Here is a tiny trained network, its code and every weight. The questions are about switching its units off for an input and a target symbol, where a switched-off unit gives its printed mean instead of its output.

import numpy as np


def w(rows, s, z=0):
    codes = np.array(rows[::2]) - 128.0
    scale = np.full(codes.shape[1], s)
    scale[-1] = z or s
    return codes * scale


def f(y):
    return y / 2 * (1 + np.tanh(0.7978845608 * (y + 0.044715 * y**3)))


def softmax(a):
    e = np.exp(a - a.max(-1, keepdims=True))
    return e / e.sum(-1, keepdims=True)


def log_softmax(a):
    a = a - a.max(-1, keepdims=True)
    return a - np.log(np.exp(a).sum(-1, keepdims=True))


def net(x, mask):
    ids = ['βεζθλμπτφω'.index(c) for c in x.split()]
    T = len(ids)
    res = E[ids] + P[:T]
    r = res
    for j in range(3):
        rows = slice(2 * j, 2 * j + 2)
        q, k, v = (r @ M[0][rows].T for M in (Q, K, V))
        z = softmax(np.where(np.tri(T) > 0, q @ k.T / 2**0.5, -1e9)) @ v
        o = O[0][rows]
        res = res + np.where(mask[j], z, o[:, -1]) @ o[:, :-1]
    y = f(res @ A[0][:, :-1].T + A[0][:, -1])
    res = res + np.where(mask[3:11], y, B[0][:, -1]) @ B[0][:, :-1]
    return log_softmax(res[-1] @ U[:, :-1].T + U[:, -1])


Q, K, V, O, A, B = {}, {}, {}, {}, {}, {}
E = w([
[62,165,163,125,229,173],'β',
[141,94,96,146,121,206],'ε',
[112,114,118,154,35,171],'ζ',
[76,195,140,79,75,188],'θ',
[146,128,100,92,128,218],'λ',
[142,169,104,66,160,234],'μ',
[33,235,159,71,97,177],'π',
[83,93,148,253,70,145],'τ',
[56,163,146,175,53,157],'φ',
[34,162,176,207,133,139],'ω',
],0.015)
P = w([
[103,123,163,101,132,198],'0',
[169,177,136,139,107,122],'1',
[51,117,94,152,119,170],'2',
[165,176,135,148,99,121],'3',
[54,105,152,148,143,188],'4',
[176,176,70,67,168,82],'5',
[60,121,110,120,116,179],'6',
[123,254,114,168,202,110],'7',
],0.025)
Q[0] = w([
[112,188,57,151,152,121],'head 1',
[80,80,70,74,133,79],'head 1',
[84,155,143,158,129,252],'head 2',
[109,63,169,118,100,170],'head 2',
[104,125,175,161,113,224],'head 3',
[137,51,181,100,97,131],'head 3',
],0.016)
K[0] = w([
[90,121,110,134,119,154],'head 1',
[132,151,62,127,119,80],'head 1',
[146,115,224,134,116,207],'head 2',
[205,160,177,127,128,82],'head 2',
[159,107,250,119,119,173],'head 3',
[181,162,119,127,128,66],'head 3',
],0.017)
V[0] = w([
[84,117,151,127,150,136],'head 1',
[119,117,195,193,184,137],'head 1',
[98,93,175,150,225,83],'head 2',
[137,6,154,170,4,103],'head 2',
[85,232,108,116,88,144],'head 3',
[158,58,80,82,150,212],'head 3',
],0.013)
O[0] = w([
[124,83,179,100,105,101,220],'head 1',
[187,155,48,47,110,188,168],'head 1',
[191,15,170,108,96,65,64],'head 2',
[15,94,77,174,18,167,68],'head 2',
[163,208,234,110,134,146,251],'head 3',
[22,164,45,1,176,67,241],'head 3',
],0.012,0.013)
A[0] = w([
[195,155,139,143,140,39,2],'neuron 1',
[106,50,188,138,136,195,169],'neuron 2',
[54,39,127,94,101,190,9],'neuron 3',
[234,159,156,113,152,81,13],'neuron 4',
[174,68,167,95,115,5,67],'neuron 5',
[89,52,134,134,109,166,47],'neuron 6',
[97,123,178,106,172,190,116],'neuron 7',
[48,112,118,103,168,123,112],'neuron 8',
],0.012,0.0053)
B[0] = w([
[97,57,114,120,45,135,170],'neuron 1',
[28,73,218,146,175,62,144],'neuron 2',
[189,216,78,194,119,37,163],'neuron 3',
[107,103,124,200,127,98,232],'neuron 4',
[163,127,88,178,223,199,153],'neuron 5',
[183,101,185,62,104,246,133],'neuron 6',
[117,108,90,174,93,117,254],'neuron 7',
[185,81,156,94,113,155,253],'neuron 8',
],0.012,0.025)
U = w([
[2,101,56,106,90,201,59],'β',
[193,181,165,71,194,84,178],'ε',
[118,213,115,130,196,69,42],'ζ',
[153,197,172,106,175,238,123],'θ',
[202,129,167,91,105,141,219],'λ',
[106,128,87,107,155,147,184],'μ',
[107,146,59,106,104,148,15],'π',
[87,83,87,59,91,167,254],'τ',
[115,127,73,80,132,34,104],'φ',
[93,93,142,90,101,108,181],'ω',
],0.0081,0.0031)

Each question gives the input, a string of symbols that net reads in full, and the target symbol t.
The units are the heads (2 rows each of Q, K, V and O) and the neurons (one row each of A and B). Each row of codes is followed by its name. A weight is (code - 128) times the scale printed after its matrix; where a second scale follows, it is the last column's (O, A, B and U).
mask holds one flag per unit, heads first, then neurons. A switched-off unit (its flag False) gives its mean, the last column of its rows in O or B, instead of its output. The means were averaged over made-up inputs and are rounded, as every weight is.
A unit's drop is (log p(t) with every unit on - log p(t) with that unit switched off) / (log p(t) with every unit on - log p(t) with every unit switched off).
The circuit of an input: a set's keep is (log p(t) with only the set's units on - log p(t) with every unit switched off) / (log p(t) with every unit on - log p(t) with every unit switched off). Starting from all 11 units, units are removed one at a time, each time the one whose removal leaves the highest keep (on an exact tie, the one counted first), for as long as the keep stays at least 0.8.
circuit, biggest first: the units of the circuit, biggest drop first
most important unit: the unit with the biggest drop
k most important neurons: the k neurons with the biggest drops, biggest first
which heads matter: for each layer, one digit per head in row order, 1 if its drop is at least 0.15 and else 0, layers parted by /
input ε ε λ ω λ θ μ, target φ: most important unit -> neuron 3
input μ ε θ ω, target φ: which heads matter -> 011
input π β μ ω β β ε φ, target μ: circuit, biggest first -> (neuron 5; neuron 1; head 2; neuron 4)
input π φ μ ε θ π τ, target ζ: circuit, biggest first -> (neuron 8; head 2)
input φ θ θ ω, target θ: which heads matter -> 011
input τ θ θ, target λ: which heads matter -> 010
input π ζ π λ λ β θ θ, target ε: which heads matter -> 001
input ω ε φ θ τ π, target θ: circuit, biggest first -> (head 2; head 3)
input ε θ μ μ β β, target φ: 2 most important neurons -> (neuron 1; neuron 4)
input μ θ θ β ω, target ε: which heads matter -> 011
input β φ ε θ ζ β ω θ, target β: which heads matter -> 010
input φ φ θ θ ζ ω, target ζ: circuit, biggest first -> (head 3; neuron 8)
input φ θ θ φ μ λ φ π, target φ: circuit, biggest first -> (head 2; neuron 1; head 3)
input ζ μ ζ, target π: which heads matter -> 010
input ζ λ ω β, target β: circuit, biggest first -> (head 2)
input φ π θ τ λ μ, target ζ: circuit, biggest first -> (neuron 8; head 3; neuron 4)
input ω λ λ τ μ θ ζ ω, target φ: which heads matter -> 010
input ε ζ θ ω ζ φ, target ζ: circuit, biggest first -> (neuron 8; head 3)
input ζ μ ω θ ω β θ, target π: circuit, biggest first -> (neuron 3; head 2; neuron 8)
input ω ω β φ, target λ: circuit, biggest first -> (head 3)
input β π λ λ, target μ: 4 most important neurons -> (neuron 5; neuron 1; neuron 4; neuron 8)
input ε ω ω ω, target τ: circuit, biggest first -> (head 3; neuron 8; neuron 3)
input ω θ ε θ ω ζ λ λ, target λ: circuit, biggest first -> (head 3; head 2)
input φ μ θ μ π ω ε μ, target ω: 3 most important neurons -> (neuron 1; neuron 4; neuron 3)
input θ ω β θ, target ζ: 2 most important neurons -> (neuron 8; neuron 4)
input θ λ θ ω τ λ φ, target θ: circuit, biggest first -> (head 2; head 3)
input τ τ θ θ ζ ε θ, target λ: most important unit -> neuron 6
